Below is a small trained network, with its code and all its weights. Each question gives an input and a target symbol and asks what happens when units are switched off, that is, made to give their printed mean instead of their output.

import numpy as np


def w(rows, s, z=0):
    codes = np.array(rows[::2]) - 128.0
    scale = np.full(codes.shape[1], s)
    scale[-1] = z or s
    return codes * scale


def norm(h):
    return h / np.sqrt((h * h).mean(-1, keepdims=True) + 1e-5)


def softmax(a):
    e = np.exp(a - a.max(-1, keepdims=True))
    return e / e.sum(-1, keepdims=True)


def log_softmax(a):
    a = a - a.max(-1, keepdims=True)
    return a - np.log(np.exp(a).sum(-1, keepdims=True))


def net(x, mask):
    ids = ['αβγδεζθλμξστφω'.index(c) for c in x.split()]
    T = len(ids)
    res = E[ids] + P[:T]
    u = 0
    for l in range(3):
        r = norm(res)
        for j in range(2):
            rows = slice(2 * j, 2 * j + 2)
            q, k, v = (r @ M[l][rows].T for M in (Q, K, V))
            z = softmax(np.where(np.tri(T) > 0, q @ k.T / 2**0.5, -1e9)) @ v
            o = O[l][rows]
            res = res + np.where(mask[u + j], z, o[:, -1]) @ o[:, :-1]
        u += 2
    return log_softmax(norm(res)[-1] @ U[:, :-1].T + U[:, -1])


Q, K, V, O = {}, {}, {}, {}
E = w([
[110,70,138,160,159,113],'α',
[156,101,113,140,175,162],'β',
[123,84,176,135,174,120],'γ',
[122,51,132,112,169,99],'δ',
[184,51,79,135,147,127],'ε',
[181,55,101,147,168,144],'ζ',
[186,94,126,50,156,138],'θ',
[102,96,190,135,163,127],'λ',
[145,36,78,95,144,119],'μ',
[120,51,115,77,166,127],'ξ',
[96,182,116,99,190,199],'σ',
[210,99,142,21,118,101],'τ',
[52,44,133,205,152,144],'φ',
[186,103,253,84,95,87],'ω',
],0.0031)
P = w([
[123,66,142,89,187,185],'0',
[102,94,85,89,191,75],'1',
[142,167,84,130,192,59],'2',
[191,195,130,214,148,105],'3',
[165,144,194,188,123,213],'4',
[45,108,206,80,120,191],'5',
[2,97,76,9,118,102],'6',
],0.0035)
Q[0] = w([
[96,71,113,123,230,203],'0.h0',
[182,182,160,225,105,150],'0.h0',
[59,26,123,2,152,160],'0.h1',
[79,206,45,111,107,76],'0.h1',
],0.006)
K[0] = w([
[163,216,210,141,2,85],'0.h0',
[141,112,97,111,228,2],'0.h0',
[130,169,169,209,56,203],'0.h1',
[173,4,190,69,85,200],'0.h1',
],0.0061)
V[0] = w([
[224,151,176,74,116,77],'0.h0',
[56,92,29,187,109,130],'0.h0',
[155,119,163,3,113,118],'0.h1',
[113,225,62,56,132,150],'0.h1',
],0.0035)
O[0] = w([
[187,146,148,67,28,95,25],'0.h0',
[56,95,25,184,165,174,1],'0.h0',
[148,184,141,80,74,67,146],'0.h1',
[175,174,133,2,218,163,100],'0.h1',
],0.0033,0.00089)
Q[1] = w([
[85,139,34,92,165,3],'1.h0',
[32,95,158,25,124,138],'1.h0',
[193,250,94,223,140,61],'1.h1',
[58,113,63,68,129,62],'1.h1',
],0.0067)
K[1] = w([
[105,24,187,112,49,254],'1.h0',
[190,186,165,231,110,240],'1.h0',
[30,90,120,64,165,101],'1.h1',
[111,141,205,131,40,229],'1.h1',
],0.0068)
V[1] = w([
[87,24,87,55,90,54],'1.h0',
[26,104,242,152,131,82],'1.h0',
[165,66,83,130,187,98],'1.h1',
[189,149,3,176,89,67],'1.h1',
],0.0038)
O[1] = w([
[2,85,160,71,139,88,83],'1.h0',
[68,139,223,227,156,128,105],'1.h0',
[92,108,141,79,56,118,254],'1.h1',
[60,108,72,77,111,193,28],'1.h1',
],0.0045,0.0025)
Q[2] = w([
[124,10,204,1,250,151],'2.h0',
[71,174,106,140,242,79],'2.h0',
[143,96,172,76,197,198],'2.h1',
[85,171,31,155,90,22],'2.h1',
],0.0052)
K[2] = w([
[109,185,187,147,76,254],'2.h0',
[95,20,199,228,108,162],'2.h0',
[123,179,165,147,96,240],'2.h1',
[121,97,83,87,221,20],'2.h1',
],0.0052)
V[2] = w([
[138,253,94,101,60,122],'2.h0',
[63,207,131,92,174,181],'2.h0',
[152,104,157,129,15,102],'2.h1',
[151,148,99,169,63,204],'2.h1',
],0.0039)
O[2] = w([
[86,128,147,92,143,54,2],'2.h0',
[96,121,128,149,253,70,141],'2.h0',
[158,154,164,135,79,76,53],'2.h1',
[92,160,90,175,119,41,36],'2.h1',
],0.0047,0.0026)
U = w([
[140,161,120,83,78,56,51],'α',
[53,107,77,252,130,149,55],'β',
[126,162,96,121,222,178,179],'γ',
[147,52,184,102,163,147,254],'δ',
[52,77,122,80,110,107,36],'ε',
[50,100,174,149,128,110,32],'ζ',
[159,152,75,123,96,197,182],'θ',
[175,208,202,129,31,38,128],'λ',
[102,89,42,136,32,117,65],'μ',
[130,118,187,209,91,97,74],'ξ',
[212,190,86,129,208,162,131],'σ',
[49,86,36,78,53,111,100],'τ',
[155,186,127,45,70,50,75],'φ',
[133,175,194,254,121,76,78],'ω',
],0.0077,0.0056)

Each question gives the input, a string of symbols that net reads in full, and the target symbol t.
The units are the heads (2 rows each of Q, K, V and O). Each row of codes is followed by its name. A weight is (code - 128) times the scale printed after its matrix; where a second scale follows, it is the last column's (O and U).
mask holds one flag per head, layer by layer. A switched-off head (its flag False) gives its mean, the last column of its rows in O, instead of its output. The means were averaged over made-up inputs and are rounded, as every weight is.
A unit's drop is (log p(t) with every unit on - log p(t) with that unit switched off) / (log p(t) with every unit on - log p(t) with every unit switched off).
The circuit of an input: a set's keep is (log p(t) with only the set's units on - log p(t) with every unit switched off) / (log p(t) with every unit on - log p(t) with every unit switched off). Starting from all 6 units, units are removed one at a time, each time the one whose removal leaves the highest keep (on an exact tie, the one counted first), for as long as the keep stays at least 0.8.
circuit, biggest first: the units of the circuit, biggest drop first
unit that matters most: the unit with the biggest drop
which heads matter: for each layer, one digit per head in row order, 1 if its drop is at least 0.15 and else 0, layers parted by /
drop when u is switched off: that unit's drop, to one decimal
input σ γ ω α σ, target λ: which heads matter	10 / 00 / 01
input α γ σ β ω μ ζ, target λ: which heads matter	10 / 00 / 00
input σ ω γ β, target λ: unit that matters most	0.h0
input σ σ σ γ ω ε σ, target λ: which heads matter	10 / 11 / 00
input σ λ μ β λ ε, target θ: which heads matter	00 / 11 / 00
input ε σ β σ β, target γ: which heads matter	01 / 01 / 11
input σ ω β γ, target λ: circuit, biggest first	[0.h0; 2.h0]
input ε σ γ ε σ σ ε, target σ: which heads matter	00 / 11 / 00
input σ δ ω β, target λ: circuit, biggest first	[0.h0; 0.h1; 1.h0]
input λ β σ ω σ λ, target λ: circuit, biggest first	[0.h0; 2.h1]
input λ β β σ ξ δ, target σ: which heads matter	00 / 10 / 00
input ξ β ε, target δ: circuit, biggest first	[1.h0; 2.h1]
input ω λ α, target λ: circuit, biggest first	[0.h0; 0.h1]
input β ε β, target θ: circuit, biggest first	[2.h0; 1.h1]
input ε β σ λ, target δ: circuit, biggest first	[1.h0; 1.h1]
input σ τ ε σ σ φ ξ, target σ: circuit, biggest first	[1.h0; 1.h1]
input μ β σ ε ω β ε, target λ: which heads matter	10 / 01 / 00
input β ε σ, target θ: circuit, biggest first	[2.h0; 1.h1]
input σ β ε β, target θ: circuit, biggest first	[1.h1]
input β τ ξ σ θ β, target σ: circuit, biggest first	[1.h0]
input σ ζ λ β ω ξ μ, target λ: which heads matter	10 / 11 / 00
input σ μ α β ω γ ζ, target λ: drop when 1.h1 is switched off	0.1
input β φ ξ τ σ δ ζ, target σ: drop when 1.h0 is switched off	0.4
input β σ ε σ σ α σ, target σ: drop when 1.h0 is switched off	0.5
input σ β β σ ε ε, target σ: drop when 1.h1 is switched off	0.0
